The four nearest rows among all rows above each row, by straight-line distance, nearest first (none for the first five rows)
(in the rows, 128 means zero)
1: [117  81 138 117 137 126 138 131 146 156 119  88 112 102 115 115  50 107
 143 150 115 139 146 125 126 171 111  85  62 122 141 127 167 151 153 176
 173 136 130 126 144 154  89 132 107  89 123 151 142 123 135 120 142 174
 114 125 150]
2: [115  78 134 132 164 131 112 131 143 168 126 105 118 104 121  95  12  97
 140 132 124 143 150 131 152 146 117  98  58 132 144 126 138 171 136 182
 145 132 124 136 150 128  89 155  80  99 120 132 140 106 124 125 152 182
 101 115 119]
3: [ 99 107 123 116 141 125 112  68 144 125 116 108 126 109  86 130  57 104
 118 129 112 116 134 133 135 158 128  91  86 131 125 130 152 140 155 237
 255 133 128 121 118 160  30 124  93  83 118 133 163 114 127 135 134 167
 111 122 154]
4: [111 155 119 101 120 139 104 106 131 111 127 106 164 116 121  92  78 113
 131 136 101 114 140 126 143 174 124  81  84 127 152 120 140 153 161 167
 255 124 135 124 138 142  70 126  91  93 157 143 133 116 124 129 135 171
 132 114 177]
5: [115 113 129 123 139 128 122 116 134 162 129 111 119 113 111  92  14 102
 138 139 115 122 126 121 133 168 126  81  56 132 135 126 144 158 157 169
 167 128 152 123 139 144  71 128 100  93 132 151 147 122 114 126 137 144
 109 118 158]
6: [117 123 120 110 148 133 133 128 124 154 139 130 122  90 116 100   1 126
 138 138 104 153 120 130 148 148 117 102  74 138 137 124 146 163 149 207
 152 156 169 128 160 138  50 134 114  94 158 169 132 118 117 121 145 158
 142 132 149]  5 1 2 4
7: [102 132 134 136 149 129 124 171 132 141 125 131 128 119  98 101  42 110
 137 127 104 122 135 125 139 153 123  89  94 132 134 124 159 153 148 199
 255 141 142 144 113 131  64 138  89  82 145 160 135 122 118 131 132 160
 118 120 177]  4 5 3 1
8: [ 94 173  97 107 138 138 102  47 130  96 128 135 154 111 128  95  44 133
 120 139 111 117 132 138 150 148 100  72 124 127 133 128 144 157 140 175
 255 137 110 142 118 137  55 131  56 127 156 146 116 128 131 120 122 171
 142 125 199]  4 3 7 5
9: [110 103 138 135 139 121 121 101 124 130 141  97 126 109 125 115  38 107
 130 139 112 120 131 121 155 130 138  91  79 135 162 128 162 147 142 180
 200 156 145 121  89 135  93 146 100 106 127 142 130 127 123 128 142 175
 109 125 152]  5 1 7 2
10: [ 94 113 123 130 142 125 143 131 136 137 133 103 145 118 116 105  33 123
 138 141  99 129 125 133 137 137 103  97  78 122 129 125 154 165 144 184
 188 156 132 131 127 156  73 130 106  91 134 153 145 123 115 120 140 154
 124 126 136]  5 1 9 6
11: [ 89 148 116 112 139 125 125  97 133 130 138  88 158 102 135  83 123 142
 126 146 110 116 134 135 158 146 116 110 109 131 137 114 187 135 132 181
 255 146 131 132  98 149  55 143  74 132 140 118 118 128 127 118 137 167
 129 130 194]  4 8 9 7
12: [101 145 126 121 137 120 113  99 152 104 129 125 159 138 114 118  27 104
 125 144 104 128 108 134 142 173 117  74  64 135 126 126 133 158 165 157
 255 136 162 133 128 146  53 123 103  91 156 157 130 116 123 132 148 185
 106 132 176]  4 7 10 5
13: [107  92 121 106 149 121 123  92 139 134 119 108 134 115 126  96  19 111
 129 135 115 125 137 134 140 161 110  80  88 124 138 121 138 163 148 159
 201 137 138 127 123 153  68 151 110 129 150 133 143 104 124 122 156 176
 118 120 144]  10 5 9 1
14: [135 126 126 131 105 120 123  87 143 165 127 119 125  95 129 111   1  99
 138 118 115 123 146 124 146 181 121  92  65 125 147 137 151 169 141 203
 156 131 134 133 135 137  99 135  67  71 129 154 128 122 136 124 121 159
 108 121 170]  5 1 2 9
15: [106 148 135 102 132 125 141 101 142 116 130  94 148 128 142  98  58 125
 132 127 106 111 149 125 147 164 115  79  71 110 139 127 150 137 159 209
 216 142 125 137 107 165  66 129  93  68 136 166 141 147 126 127 147 178
 128 134 174]  4 10 9 12
16: [ 98 108 122 114 118 131 122 118 129 140 130 102 136  96 118 104  65 113
 126 129 122 141 143 123 163 156 120  89  60 126 144 117 151 162 131 195
 209 152 153 119 126 146  77 145 107 109 150 140 137 118 136 126 133 157
 110 131 160]  9 10 13 1
17: [ 98 134 106 122 145 120 131  90 132 139 121 128 133 119 119 114  29 108
 145 133 110 128 129 120 136 146 108  83  83 123 150 120 168 155 150 169
 213 147 131 130  79 142  64 134 104 102 137 140 120 127 127 114 126 184
 115 119 157]  9 13 10 16
18: [105 117 125 115 141 114 122 114 137 161 128 103 123 102 127 109   6 110
 127 142 109 154 122 131 156 143 127 107  49 131 147 104 171 162 136 197
 195 149 133 137  90 148  76 162 150 130 139 158 131 124 115 118 137 158
 104 124 161]  9 16 17 10
19: [115 101 129 116 131 132 121 110 137 166 119 103 135 101 118 103  43 105
 139 136 121 146 143 128 148 172 109  91  33 130 146 124 150 175 146 210
 192 138 127 126 142 144  81 153  99  88 139 130 137 114 121 126 157 172
 100 125 173]  16 1 5 2
20: [103  75 136 115 144 124 157 138 140 160 115  86 119 109 133 107  27 122
 145 136 134 143 128 134 126 119 108  84  85 125 137 108 177 174 129 138
  77 146 140 137 130 130  60 145 120 103 113 140 138 126 114 129 155 170
 132 129 115]  2 1 10 5
21: [108  60 137 117 130 128 123 137 140 151 111 109 112  95 119 101  60 116
 134 132 118 129 147 116 128 166 120  68  52 116 128 115 150 168 150 174
 168 132 140 131 143 158 100 135  88  87 128 158 158  98 123 114 150 156
 112 129 141]  1 5 19 2
22: [103 103 129 125 133 125 125 108 148 142 135 122 147 105 118  99  30  98
 126 144 119 125 129 134 143 155 129  74  52 128 141 126 138 152 160 178
 189 142 138 126 141 137  69 143  81  78 143 157 138 137 115 124 135 176
 126 125 153]  5 10 19 16
23: [109 153 122 121 108 131 120  84 133 139 123 109 137 116 129  87  56 108
 140 135  92 132 130 134 156 196 124  76  56 130 131 131 148 127 153 210
 255 122 133 126 132 156  70 129  93  78 147 144 143 127 135 127 141 190
 110 132 194]  4 15 12 16
24: [103 130 115 114 154 128 127  70 129  99 129 113 157 111 108  93  24 119
 126 132 114 134 122 126 142 146 116  75 100 134 138 125 154 158 137 190
 255 136 155 128 106 146  19 121  88 110 153 151 142 127 128 127 132 158
 123 125 173]  12 17 8 3
25: [117 108 133 127 125 121 121  98 150 151 129 110 129 125 114  97   6 100
 120 126 108 121 122 120 153 162 142  83  80 132 138 145 141 158 166 203
 255 142 145 129 138 142  65 125  94  40 144 165 134 141 116 133 150 178
 130 133 176]  22 23 12 7
26: [ 90 139 108 115 146 135 117  69 137 137 124 126 142 117 114 101  50 125
 128 127 110 122 129 136 148 132 121  95 102 130 124 118 153 143 135 165
 249 149 138 125  76 140  15 115  95 106 129 125 143 114 137 115 126 169
 128 126 151]  24 17 3 8
27: [ 99 130 122 118 147 132 127 129 113 115 121 135 124 115 122 108  57 120
 129 144 120 122 142 133 143 169  99  77  71 122 134 133 143 159 156 162
 158 150 134 140  93 131  87 123  45  74 145 148 128 123 135 130 108 173
 136 124 156]  22 17 10 5
28: [ 91 147 124 115 138 128 119  60 130 133 121 105 118 105 110 112  59 132
 122 136 112 107 149 133 150 143 118  98 117 114 143 113 170 163 126 166
 210 153 118 129 100 122  32 128  67  99 135 131 137 117 140 120 119  68
 131 114 166]  26 24 17 8
29: [110  95 130 121 120 127 134 118 143 155 135 115 129 110 138  94   1  83
 151 142 109 139 131 135 136 152 117  97  46 132 137 127 164 197 147 185
 149 147 149 134 150 152 106 144  98 112 127 159 118 104 124 119 140 172
 109 123 153]  5 2 19 1
30: [111  96 125 116 151 134 130 112 150 122 129  97 127 105 121 112  16 116
 125 142 118 130 132 129 135 146 127 107  75 112 144 125 163 146 162 199
 211 160 137 127 103 149  97 140 100  95 145 161 139 137 125 127 146 167
 105 120 184]  9 10 22 16
31: [ 92 191  96 109 122 121 104  29 139  86 124 138 169 131 107  88  79 135
 111 116 100 106  98 121 158 130 112 101 145 126 123 116 136 135 139 172
 255 155 143 136  90 135   3 120  99 112 173 135 125 136 121 122 116 152
 173 122 184]  8 26 24 11
32: [100  95 115 119 140 121 135  94 141 143 125 105 131 108 129 119  13 116
 128 145 120 151 136 131 148 162 116 113  91 131 145 128 179 153 148 183
 187 156 159 128 124 141  37 135 110 147 132 149 131 123 112 113 142 163
 118 119 152]  13 18 10 17
33: [ 89 109 135 135 138 130 123 101 124 147 119 118 120 105 119  99  53 112
 129 124 125 124 155 135 147 156 115  88  76 127 138 123 157 153 133 190
 207 143 149 144  97 137  61 134  80  88 138 128 130 109 129 120 141 175
 119 116 157]  16 17 9 22
34: [104 102 121 124 138 116 118  93 129 140 121 118 132 115 117 108  59 120
 136 137 103 139 147 120 150 149 113  94  63 137 136 121 160 155 138 184
 255 138 151 137 120 137  57 144 110 125 147 152 135 125 129 121 135 169
 106 129 173]  16 33 17 13
35: [108 113 134 129 132 126 134 110 132 143 133 130 130 104 123 109  19 114
 145 133 122 138 121 129 151 158 122  82  60 131 151 123 163 167 148 190
 182 136 133 129 134 154  73 150  94  99 142 150 141 125 120 138 136 181
 117 123 161]  22 5 19 10
36: [111 126 125 119 130 126 127 112 135 134 133 119 124 120 117  91  29 117
 128 139 105 123 136 138 137 163 120  71  64 132 142 119 135 170 153 181
 145 138 149 128 127 157  68 139  86  85 133 151 124 110 123 131 143 167
 117 114 155]  5 35 22 10
37: [ 93 147 115 112 153 126 123  71 143 112 124 134 135 137 120 104  35 129
 140 134 101 136 102 138 134 137 114  76 113 133 126 121 152 153 143 158
 228 140 149 137 117 140   7 130 110 115 142 149 133 114 127 125 139 155
 147 131 168]  24 26 17 12
38: [104  87 132 105 130 127 139 114 143 130 145 110 133 102 118 105  52 131
 133 141 113 125 147 113 133 178 112  81  64 114 137 114 164 155 149 190
 230 132 147 132 118 154  64 145  94 104 144 151 140 115 139 124 155 159
 110 121 156]  16 34 33 13
39: [106  97 130 110 142 123 144 110 132 159 123 107 129 116  99  96  50  99
 147 125 114 123 148 122 141 178 104  85  23 153 127 120 167 150 141 194
 193 128 124 124 141 136  69 126  78  57 104 145 165 105 146 140 142 173
 116 121 165]  19 1 5 22
40: [103  96 129 140 140 123 119 101 136 137 132 111 134 102 132  95  39 115
 138 131 115 153 129 129 145 144 120  92  96 126 142 111 165 170 140 175
 196 170 147 140 122 137  84 148 110 102 135 142 139 117 117 120 156 177
 114 130 157]  9 35 10 13
41: [114  76 114 141 152 124 105 137 131 164 128  76 120 105 103  90  23 117
 127 133  93 165 125 133 152 151 118  95  59 112 155  97 141 184 132 194
 241 151 179 115 158 149  67 151 126 129 150 144 152 110 116 114 160 166
 108 129 163]  16 40 34 19
42: [ 95 119 129 117 123 137 121 112 156 136 127 113 137  95 121  99  38 103
  99 121 124 145 125 133 146 139 122  75  57 118 152 117 160 177 114 174
 173 156 134 139 134 147  95 168  85 132 176 162 122 112 131 123 140 159
 115 108 158]  16 35 40 22
43: [102  95 135 120 127 128 133 103 149 151 144  97 136 104 109 109  40 109
 124 140 104 134 124 134 140 160 112  86  43 116 132 110 157 167 145 186
 209 147 159 123 160 137  70 148 101 109 148 158 149 120 132 121 159 170
 117 135 167]  16 38 22 19
44: [ 85 104 125 117 166 131 118 107 142 134 122 119 129 123 124 105  32 115
 133 137 121 127 121 129 144 136 125 100  97 126 127 127 162 157 137 188
 203 142 150 131 122 135  81 146 100  99 141 141 146 117 116 122 140 175
 127 121 140]  40 10 13 33
45: [101 101 121 112 135 128 137  97 143 159 130 134 129  91 130 103   8 113
 129 131 115 131 133 138 147 135 109 101  74 126 145 119 171 157 130 181
 219 141 139 128 144 138  66 137 110  96 122 128 138 117 127 122 142 184
 134 124 142]  44 35 40 13
46: [112  80 143 116 144 128 133 140 125 161 133 104 134  96 115  98  29  94
 148 135  94 156 137 122 145 175 114  91  20 138 142 120 149 182 146 187
 163 139 165 129 162 156 125 153  84  66 132 150 146 114 116 123 153 168
  98 120 161]  19 29 21 1
47: [121  86 106 113 146 121 131 121 139 160 129  82 121  98 126 120   9 124
 122 131 126 152 163 132 133 156  97  90  70 125 141 132 168 160 149 175
 130 125 138 139 178 137  87 127  70  85 131 167 145 102 145 127 136 156
 117 124 143]  1 2 21 5
48: [113 118 115 111 128 122 132  86 148 126 115  76 135 106 120 121  52 118
 117 138 106 122 139 129 148 156 106  99  80 109 138 114 181 142 139 195
 255 124 131 129 134 118  42 129 102 113 145 161 163 133 148 115 132 168
 125 129 169]  34 38 24 43
49: [114  98 120 104 145 130 130 101 142 131 117 116 134 107 117 112  17 109
 134 136 119 150 129 116 132 143 119  96  50 131 143 116 142 150 148 177
 212 148 152 148 139 138  82 146  69 118 145 157 140 118 120 132 139 171
 122 128 171]  35 22 43 30
50: [ 94 117 136 134 149 136 122 131 114 138 139 107 121 111 109  99  51 107
 151 136 120 137 125 126 144 131 111  94  76 125 132 121 125 170 126 179
 203 153 166 136 104 140  52 143  87 105 143 122 139  95 109 129 158 163
 134 118 135]  33 44 10 40
51: [107 110 119 113 139 122 117  92 142 137 132 119 112 124 120 115  55 101
 121 123 119 132 151 122 136 154 106  94  87 134 151 128 148 163 137 170
 202 134 128 131 116 138  65 135 108 115 139 141 134 104 129 119 138 179
 106 121 139]  13 33 17 44
52: [ 99 140  92 100 144 117 140  65 132 132 123  95 159  92  99  99  31 122
 125 125 108 139 121 129 156 148  89 102 104 147 143 122 144 151 137 189
 229 143 145 133 151 132   1 117  72 108 139 157 147 119 138 117 137 173
 150 118 172]  24 37 48 26
53: [105  63 170 134 142 132 119 110 147 153 134  96 131  98 108 104  33  94
 139 134 120 131 115 128 144 148 136  97  58 108 137 119 147 181 139 185
 255 160 175 119 122 136  97 152  99 100 144 139 128 113 103 113 166 169
  96 123 170]  43 40 41 30
54: [ 92 124 118 118 148 122 119 106 131 108 124 112 137 129 113 116  90 119
 136 142 118 131 131 117 138 139  88 101 107 120 135 111 151 145 151 177
 231 129 152 131 105 136  12 141  98 114 135 155 140 112 120 125 138 164
 127 125 153]  37 26 34 24
55: [ 90  83 136 120 143 129 152 113 128 146 126  97 115  96 111 120 107 118
 135 137 112 136 135 134 131 141 116  98  89 113 136 127 170 153 132 192
 213 149 153 142  97 155  29 128 103  80 127 155 166 120 127 107 130 162
 147 123 132]  33 54 10 38
56: [104  96 115 110 139 107 131  72 155 136 120 114 117 100  93 116  49 129
 126 134 125 132 147 129 142 138 122 111  98 119 123 126 167 136 134 218
 255 144 129 121  75 144  17 130  96  72 118 147 157 101 138 116 137 143
 143 112 152]  3 26 55 48
57: [108 100 136 115 119 132 118 128 124 164 132  94 128  92 119 110  51 106
 136 136 112 131 138 123 149 181 106  96  68 120 155 120 134 158 130 193
 202 157 142 135 168 141 109 145  82  82 132 154 132 112 120 130 147 170
 111 115 157]  19 16 1 43
58: [ 97  74 127 113 144 138 129 112 138 126 109  95 140 107 123 104  98 123
 124 138 124 110 153 129 131 155 110  83 104 121 140 118 169 134 127 126
 255 142 140 133 113 136  85 132  78  89 133 109 158 108 133 121 140 165
 120 115 171]  33 38 34 51
59: [108 116 131 118 139 122 135 123 128 148 131 112 117 100 132 113  25 107
 134 144 104 146 137 110 145 171 122  92  44 126 132 117 135 164 134 194
 102 145 142 135 132 133  94 147  94  78 130 157 134 120 119 117 142 160
 123 119 142]  36 5 29 2
60: [ 79 105 119 118 141 108 133  78 137 126 121  96 136 111 120  96  62 116
 126 136 113 122 137 123 144 134 118  93 115 119 132 116 153 157 141 178
 255 140 146 134  94 130   1 120 105 115 137 136 126 125 121 123 148 207
 130 114 180]  26 54 24 34
61: [ 90  91 127 126 152 111 117  83 135 129 123 112 118 115  94 115  43 108
 129 137 131 124 139 119 146 155 151  95 101 123 134 130 119 160 143 168
 237 137 145 124 103 140  46 123 104  90 127 132 141 114 145 124 154 177
 109 129 143]  51 33 44 13
62: [103  30 139 117 162 130 132 124 138 139 114  98 127 105 107 109  45 113
 132 142 125 147 157 127 145 169 111 105  67 114 138 122 160 166 140 168
 255 130 156 130 118 133 103 138  96 114 129 137 155 122 125 118 154 194
  79 125 178]  53 38 34 30
63: [107 101 127 110 161 123 121  86 133 147 132  95 146 103 109  95   5 108
 135 120 115 148 122 122 139 162 113  90  91 138 126 117 138 152 148 186
 255 147 155 127 139 148  53 141 103 114 131 146 150  99 130 124 140 186
 118 120 173]  13 34 49 24
64: [ 94 110 127 123 143 125 135  88 143 133 123  91 134 110 127 100  45 112
 123 132 104 134 122 129 137 142 117  79  71 104 139 116 172 153 138 178
 213 153 147 133  88 139  68 131 120 102 137 152 143 130 126 122 137 163
 135 126 173]  17 40 30 9
65: [ 89 102 119 121 152 131 132  80 149 135 130 106 142 116 118  99   3 108
 126 140 120 124 131 132 139 165 115  95 104 148 133 127 137 154 148 181
 244 129 145 139 136 131  65 131 105  84 133 125 158 127 125 121 144 179
 119 127 159]  63 44 45 13
66: [ 87 113 123 120 149 126 121  85 141 127 133 134 117 120 104 132  12 105
 137 119 132 121 145 135 143 144 119  99 116 141 135 125 150 156 143 175
 233 134 155 138  90 129  15 118  72  83 119 145 162 110 133 122 139 187
 111 134 141]  61 26 65 33
67: [100 112 123 128 135 123 132 106 137 142 120 105 126 108 127  98  61 124
 129 137 117 132 130 126 141 161 112  92  69 137 142 113 157 149 133 181
 163 152 145 140 130 164  68 139 116 125 140 146 129 117 124 116 133 155
 131 138 162]  16 10 40 35
68: [ 81 119 128 117 156 125 111 106 135  89 137  92 160 141 119 115 110 131
 117 149 113 120 103 133 140 136 113  84 124 121 113 109 166 135 161 165
 255 158 163 145  89 131  43 131 105 125 152 140 156 136 111 117 150 171
 135 130 191]  54 11 60 37
69: [114 112 112 118 155 133 113 112 120 111 129 127 119 114 110 106  28 113
 143 138 129 143 159 131 143 148 109  93  56 126 133 114 153 156 139 176
 250 145 161 122 106 164 136 159  79 125 159 153 118  97 144 119 133 192
  78 129 146]  49 34 16 30
70: [118  71 128 104 145 134 147  88 153 174 135  98 162 112 111 110  24 117
 124 127 127 119 145 124 131 173 119  86  78 137 141 122 139 157 133 179
 209 140 143 118 150 115  73 143  77  81 120 138 145 124 124 122 162 180
 110 121 179]  65 43 22 19
71: [112  87 143 135 142 120 119  79 153 115 121 109 140 117 126 100  32 116
 117 139 124 128 113 128 139 148 129  91  77 118 137 132 174 157 151 179
 246 162 140 123  86 135  73 142  90 125 145 145 125 131 118 129 145 193
  96 130 209]  30 64 34 9
72: [ 94  67 130 111 160 121 121 118 121 107 126  86 134 133  97 118  79 120
 137 130 114 158 125 149 141 139 107 100  66  99 131 100 162 155 146 186
 255 148 167 141  82 139  71 147 110 132 136 144 154 107 147 130 153 181
 109 132 162]  34 62 64 38
73: [ 89 112 116 122 135 123 118  73 139 114 139 115 142 115 110 110  30 119
 122 131 115 122 130 135 148 153 117  80 126 139 144 129 121 161 142 183
 240 152 144 128 133 138  42 128  99 112 135 147 134 117 129 114 132 149
 145 107 153]  24 65 37 61
74: [109  90 127 123 146 115 151 100 142 163 124 106 109 118 115 115   1 126
 135 132 127 149 148 145 143 153 117 108  80 147 143 114 181 166 122 201
 174 135 138 124  97 143  39 139 131 109 115 144 158 112 126 112 144 170
 111 115 147]  32 18 45 35
75: [ 91 159 140 120 133 130 116 101 117 134 130 143 143 129 128 108  65 118
 154 135 108 125 117 132 146 159 119  90  77 128 138 128 146 142 143 154
 196 135 149 132  58 165  50 145 106  71 147 129 133  98 127 132 152 185
 110 125 146]  17 33 50 26
76: [ 98 121 115 117 136 130 125  88 158 122 134  91 138 120 137  97  51 135
 119 143 116 117 125 127 138 150 104  95 133 115 135 116 191 141 144 175
 174 138 138 132 106 134  47 139 123 123 154 164 115 141 128 130 132 175
 124 143 200]  64 67 32 17
77: [101 113 128 128 146 123 132 118 127 154 132 120 125 101 114 103  24 115
 149 140 115 135 138 123 150 181 115  86  40 133 136 113 150 151 139 197
 172 134 159 132 123 136  95 141  96  87 133 158 129 103 116 123 150 162
 109 129 157]  5 35 19 36
